Below is a small trained network, with its code and all its weights. Each question gives an input and a class and asks what happens when units are switched off, that is, made to give their printed mean instead of their output.

import numpy as np


def w(rows, s, z=0):
    codes = np.array(rows[::2]) - 128.0
    scale = np.full(codes.shape[1], s)
    scale[-1] = z or s
    return codes * scale


def norm(h):
    return h / np.sqrt((h * h).mean(-1, keepdims=True) + 1e-5)


def f(y):
    return np.maximum(y, 0)


def log_softmax(a):
    a = a - a.max(-1, keepdims=True)
    return a - np.log(np.exp(a).sum(-1, keepdims=True))


def net(x, mask):
    res = np.array(x, float).reshape(1, 8) / 4 @ E
    u = 0
    for l in range(2):
        y = f(norm(res) @ A[l][:, :-1].T + A[l][:, -1])
        res = res + np.where(mask[u : u + 16], y, B[l][:, -1]) @ B[l][:, :-1]
        u += 16
    return log_softmax(norm(res)[-1] @ U[:, :-1].T + U[:, -1])


A, B = {}, {}
E = w([
[124,126,127,132],'x0',
[96,130,233,141],'x1',
[170,15,135,74],'x2',
[126,129,127,132],'x3',
[127,128,130,132],'x4',
[126,124,128,131],'x5',
[193,167,135,253],'x6',
[127,129,127,126],'x7',
],0.005)
A[0] = w([
[15,211,90,115,135],'0.n0',
[116,130,254,130,205],'0.n1',
[174,63,44,127,95],'0.n2',
[239,58,154,197,5],'0.n3',
[133,141,78,148,24],'0.n4',
[196,168,68,182,71],'0.n5',
[123,51,109,235,38],'0.n6',
[179,40,128,228,22],'0.n7',
[85,108,45,89,115],'0.n8',
[160,199,117,223,41],'0.n9',
[154,87,111,117,34],'0.n10',
[184,139,191,166,62],'0.n11',
[149,145,125,106,100],'0.n12',
[70,175,113,125,126],'0.n13',
[131,169,197,129,87],'0.n14',
[88,119,33,101,7],'0.n15',
],0.0071,0.0023)
B[0] = w([
[198,221,146,59,237],'0.n0',
[51,100,220,120,253],'0.n1',
[67,157,65,106,216],'0.n2',
[75,253,152,22,213],'0.n3',
[164,117,182,102,145],'0.n4',
[191,119,148,147,204],'0.n5',
[156,166,129,68,176],'0.n6',
[110,233,96,38,202],'0.n7',
[119,155,94,154,203],'0.n8',
[146,32,98,181,222],'0.n9',
[94,117,66,122,155],'0.n10',
[51,145,97,166,178],'0.n11',
[87,152,137,137,132],'0.n12',
[133,163,110,106,185],'0.n13',
[102,158,120,163,176],'0.n14',
[144,153,94,105,173],'0.n15',
],0.0055,0.0041)
A[1] = w([
[111,163,149,134,77],'1.n0',
[136,10,178,145,93],'1.n1',
[118,77,90,125,2],'1.n2',
[201,95,74,201,52],'1.n3',
[144,102,116,112,37],'1.n4',
[106,98,144,182,96],'1.n5',
[170,152,69,134,132],'1.n6',
[169,183,149,135,87],'1.n7',
[119,22,185,139,36],'1.n8',
[126,117,140,161,34],'1.n9',
[71,48,96,125,157],'1.n10',
[161,46,75,131,114],'1.n11',
[87,102,175,170,75],'1.n12',
[133,141,194,80,8],'1.n13',
[114,154,165,133,116],'1.n14',
[154,121,134,82,164],'1.n15',
],0.011,0.0024)
B[1] = w([
[93,111,143,140,193],'1.n0',
[211,90,153,65,182],'1.n1',
[84,130,81,160,150],'1.n2',
[164,82,209,148,183],'1.n3',
[88,156,102,167,138],'1.n4',
[136,121,33,188,163],'1.n5',
[208,98,181,74,254],'1.n6',
[110,68,86,116,221],'1.n7',
[182,90,154,90,188],'1.n8',
[72,153,86,173,140],'1.n9',
[105,11,106,175,209],'1.n10',
[20,160,98,214,172],'1.n11',
[180,178,1,145,202],'1.n12',
[106,131,197,121,221],'1.n13',
[60,117,153,160,212],'1.n14',
[169,183,92,196,222],'1.n15',
],0.0061,0.0037)
U = w([
[178,194,92,51,250],'0',
[40,186,240,105,179],'1',
[75,75,61,124,81],'2',
[120,38,221,68,6],'3',
[231,115,173,197,97],'4',
[94,164,149,251,76],'5',
],0.015,0.0017)

Each question gives the input, the list of numbers given to net, and the class t.
The units are the neurons (one row each of A and B). Each row of codes is followed by its name. A weight is (code - 128) times the scale printed after its matrix; where a second scale follows, it is the last column's (A, B and U).
mask holds one flag per neuron, layer by layer. A switched-off neuron (its flag False) gives its mean, the last column of its row in B, instead of its output. The means were averaged over made-up inputs and are rounded, as every weight is.
A unit's drop is (log p(t) with every unit on - log p(t) with that unit switched off) / (log p(t) with every unit on - log p(t) with every unit switched off).
The circuit of an input: a set's keep is (log p(t) with only the set's units on - log p(t) with every unit switched off) / (log p(t) with every unit on - log p(t) with every unit switched off). Starting from the 12 units with the biggest drops (on a tie, the unit counted first), units are removed one at a time, each time the one whose removal leaves the highest keep (on an exact tie, the one counted first), for as long as the keep stays at least 0.8.
circuit, biggest first: the units of the circuit, biggest drop first
top k neurons: the k neurons with the biggest drops, biggest first
k most important neurons of layer l: the k neurons of layer l with the biggest drops, biggest first
drop of u: that unit's drop, to one decimal
input [8,5,-5,2,1,1,1,8], class 5: circuit, biggest first => (0.n3 0.n9)
input [3,0,-5,2,-8,7,-5,2], class 0: circuit, biggest first => (0.n0)
input [4,2,0,0,4,4,1,4], class 5: 4 most important neurons of layer 0 => (0.n0 0.n11 0.n9 0.n14)
input [3,7,-4,-2,2,1,2,6], class 5: circuit, biggest first => (1.n12 0.n3 0.n9)
input [7,2,1,-3,3,-3,8,7], class 1: top 3 neurons => (0.n3 0.n7 0.n6)
input [5,0,2,6,-2,-6,-7,4], class 2: top 2 neurons => (0.n3 0.n1)
input [8,0,-3,6,-4,-6,8,4], class 4: circuit, biggest first => (0.n9 1.n3 0.n5)
input [7,-6,-1,3,7,-7,1,-2], class 4: top 2 neurons => (1.n3 0.n3)
input [3,0,-1,7,5,5,-4,4], class 0: circuit, biggest first => (0.n1 0.n0)
input [3,-2,8,3,0,-2,1,-6], class 0: circuit, biggest first => (0.n3 1.n15)
input [6,-5,1,-1,-4,8,7,2], class 0: 2 most important neurons of layer 0 => (0.n3 0.n7)
input [-7,6,8,3,-1,0,1,3], class 1: circuit, biggest first => (0.n3 1.n13)
input [4,-5,2,3,-2,4,7,3], class 0: top 2 neurons => (0.n3 0.n7)
input [-8,-1,2,6,-2,2,-4,4], class 2: most important neuron of layer 0 => (0.n0)
input [8,-3,2,-7,1,-4,-1,6], class 2: 2 most important neurons of layer 0 => (0.n0 0.n3)
input [6,7,4,4,3,-1,8,6], class 1: top 2 neurons => (0.n3 0.n7)
input [-6,0,-6,2,-7,-1,5,5], class 4: 2 most important neurons of layer 0 => (0.n9 0.n1)
input [-5,2,2,-2,4,0,4,2], class 1: drop of 0.n5 => 0.0
input [6,4,8,0,-1,6,3,8], class 1: drop of 0.n3 => 0.3
input [-2,-3,2,-4,-7,-1,7,-7], class 0: circuit, biggest first => (0.n3)
input [-7,-5,7,3,-5,-6,-8,3], class 2: drop of 1.n11 => 0.1
input [-4,-1,-7,-7,-7,-3,3,-8], class 4: drop of 0.n9 => 0.1
